Here is a tiny trained network, its code and every weight. The questions are about switching its units off for an input and a class, where a switched-off unit gives its printed mean instead of its output.

import numpy as np


def w(rows, s, z=0):
    codes = np.array(rows[::2]) - 128.0
    scale = np.full(codes.shape[1], s)
    scale[-1] = z or s
    return codes * scale


def norm(h):
    return h / np.sqrt((h * h).mean(-1, keepdims=True) + 1e-5)


def f(y):
    return y / 2 * (1 + np.tanh(0.7978845608 * (y + 0.044715 * y**3)))


def log_softmax(a):
    a = a - a.max(-1, keepdims=True)
    return a - np.log(np.exp(a).sum(-1, keepdims=True))


def net(x, mask):
    res = np.array(x, float).reshape(1, 6) / 4 @ E
    u = 0
    for l in range(2):
        y = f(norm(res) @ A[l][:, :-1].T + A[l][:, -1])
        res = res + np.where(mask[u : u + 14], y, B[l][:, -1]) @ B[l][:, :-1]
        u += 14
    return log_softmax(norm(res)[-1] @ U[:, :-1].T + U[:, -1])


A, B = {}, {}
E = w([
[102,119,130,42,113,152,53,84],'x0',
[152,49,24,87,79,88,210,169],'x1',
[78,194,47,121,119,211,182,29],'x2',
[121,133,180,28,148,24,138,142],'x3',
[2,195,128,197,63,177,118,150],'x4',
[45,144,97,179,200,162,180,198],'x5',
],0.0007)
A[0] = w([
[127,129,132,127,113,99,131,129,68],'L0N1',
[161,99,159,209,66,77,124,174,4],'L0N2',
[76,183,167,125,42,150,90,127,148],'L0N3',
[138,147,151,113,87,104,134,142,75],'L0N4',
[116,132,111,141,152,163,117,124,143],'L0N5',
[127,130,122,132,131,124,124,126,128],'L0N6',
[123,148,125,60,154,114,157,96,28],'L0N7',
[216,70,86,155,171,91,190,116,86],'L0N8',
[215,114,137,96,139,145,70,25,47],'L0N9',
[129,131,125,130,127,126,127,129,120],'L0N10',
[147,139,134,119,123,89,153,113,54],'L0N11',
[192,53,110,77,144,56,164,137,92],'L0N12',
[73,139,119,143,156,113,141,155,58],'L0N13',
[223,40,171,39,112,2,72,133,70],'L0N14',
],0.0026,0.0014)
B[0] = w([
[64,155,109,146,155,148,133,128,111],'L0N1',
[88,169,144,212,193,216,66,88,123],'L0N2',
[151,87,98,42,146,59,187,128,148],'L0N3',
[37,136,88,144,185,144,129,112,114],'L0N4',
[203,110,147,120,112,98,140,120,135],'L0N5',
[131,126,131,127,130,126,131,126,128],'L0N6',
[54,140,153,183,175,178,64,139,105],'L0N7',
[18,190,124,78,66,136,179,162,176],'L0N8',
[135,203,185,222,54,221,142,221,137],'L0N9',
[127,141,113,130,128,126,122,136,125],'L0N10',
[33,153,110,140,149,170,118,137,111],'L0N11',
[156,196,138,79,76,158,172,146,195],'L0N12',
[156,126,138,150,126,122,178,201,114],'L0N13',
[136,183,91,73,1,53,251,141,252],'L0N14',
],0.0016,0.002)
A[1] = w([
[137,128,175,236,173,196,61,133,157],'L1N1',
[125,104,57,117,38,160,147,55,24],'L1N2',
[33,102,71,132,144,124,180,142,166],'L1N3',
[129,147,247,125,127,77,73,211,75],'L1N4',
[220,165,140,170,126,215,113,96,127],'L1N5',
[162,115,145,236,58,85,159,215,2],'L1N6',
[139,78,103,215,90,89,175,203,41],'L1N7',
[162,138,249,132,127,76,85,233,8],'L1N8',
[174,196,66,116,107,155,227,83,59],'L1N9',
[49,188,160,98,40,88,99,89,93],'L1N10',
[94,180,196,174,251,98,172,159,70],'L1N11',
[151,188,178,43,149,159,68,10,66],'L1N12',
[186,61,60,86,30,183,93,77,46],'L1N13',
[179,107,113,140,166,138,162,136,165],'L1N14',
],0.0024,0.00059)
B[1] = w([
[110,103,130,64,71,118,149,193,177],'L1N1',
[111,82,122,115,232,89,84,133,186],'L1N2',
[196,141,206,96,81,96,106,134,187],'L1N3',
[114,93,38,130,211,133,137,73,180],'L1N4',
[42,120,146,120,90,122,135,205,172],'L1N5',
[121,207,186,163,167,177,84,45,206],'L1N6',
[150,198,196,126,123,155,92,62,197],'L1N7',
[103,111,44,136,217,134,134,46,185],'L1N8',
[90,68,130,85,150,97,95,186,254],'L1N9',
[220,118,70,125,211,101,192,105,185],'L1N10',
[74,38,70,117,99,175,41,161,170],'L1N11',
[173,199,184,251,125,148,139,102,161],'L1N12',
[29,66,108,135,211,141,79,193,189],'L1N13',
[90,141,134,94,97,121,91,86,156],'L1N14',
],0.0022,0.00099)
U = w([
[103,176,214,204,18,227,107,186,120],'0',
[49,24,66,129,189,160,49,155,171],'1',
[198,204,141,184,194,92,135,5,10],'2',
[187,129,105,2,69,34,231,156,200],'3',
],0.0071,0.0012)

Each question gives the input, the list of numbers given to net, and the class t.
The units are the neurons (one row each of A and B). Each row of codes is followed by its name. A weight is (code - 128) times the scale printed after its matrix; where a second scale follows, it is the last column's (A, B and U).
mask holds one flag per neuron, layer by layer. A switched-off neuron (its flag False) gives its mean, the last column of its row in B, instead of its output. The means were averaged over made-up inputs and are rounded, as every weight is.
A unit's drop is (log p(t) with every unit on - log p(t) with that unit switched off) / (log p(t) with every unit on - log p(t) with every unit switched off).
The circuit of an input: a set's keep is (log p(t) with only the set's units on - log p(t) with every unit switched off) / (log p(t) with every unit on - log p(t) with every unit switched off). Starting from the 12 units with the biggest drops (on a tie, the unit counted first), units are removed one at a time, each time the one whose removal leaves the highest keep (on an exact tie, the one counted first), for as long as the keep stays at least 0.8.
circuit, biggest first: the units of the circuit, biggest drop first
most important unit: the unit with the biggest drop
k most important neurons: the k neurons with the biggest drops, biggest first
k most important neurons of layer l: the k neurons of layer l with the biggest drops, biggest first
input [1,-2,-2,8,3,4], class 1: circuit, biggest first => L1N11; L0N14
input [2,0,6,-1,3,-6], class 1: circuit, biggest first => L1N13; L1N2
input [-6,7,-3,4,6,1], class 2: most important unit => L1N6
input [6,-2,6,2,-8,7], class 0: 2 most important neurons => L1N12; L0N14
input [1,1,5,-3,8,-1], class 1: 2 most important neurons of layer 0 => L0N14; L0N8
input [-3,6,-6,-2,3,1], class 0: circuit, biggest first => L0N2; L1N10
input [-5,6,0,-7,-2,3], class 0: 2 most important neurons => L0N14; L1N7
input [4,-4,5,-2,8,0], class 2: 3 most important neurons of layer 1 => L1N10; L1N12; L1N11
input [8,-1,-8,-7,6,-5], class 1: 2 most important neurons => L1N13; L0N3
input [-8,-5,6,5,-1,-5], class 0: circuit, biggest first => L0N14; L0N9; L1N5; L1N11
input [8,-5,-3,-1,-6,6], class 2: 4 most important neurons of layer 1 => L1N12; L1N9; L1N13; L1N2
input [-8,8,3,-1,7,-1], class 0: 4 most important neurons of layer 1 => L1N7; L1N6; L1N8; L1N4
input [-6,0,-7,5,2,-5], class 2: 2 most important neurons of layer 0 => L0N2; L0N3
input [-7,-8,-5,-6,-7,4], class 1: circuit, biggest first => L1N11
input [-6,-6,8,7,-1,0], class 0: 4 most important neurons => L0N14; L1N12; L1N11; L1N8
input [-5,-1,6,4,3,-6], class 2: 4 most important neurons => L1N12; L0N14; L1N1; L0N8
input [2,-3,4,-2,3,-6], class 1: 3 most important neurons of layer 0 => L0N3; L0N2; L0N12
input [3,-3,1,-2,7,-1], class 2: 2 most important neurons of layer 1 => L1N12; L1N10
input [-3,-2,4,3,7,-5], class 2: 4 most important neurons => L0N14; L1N12; L0N8; L1N1
input [5,1,-1,-5,1,-3], class 1: circuit, biggest first => L1N13
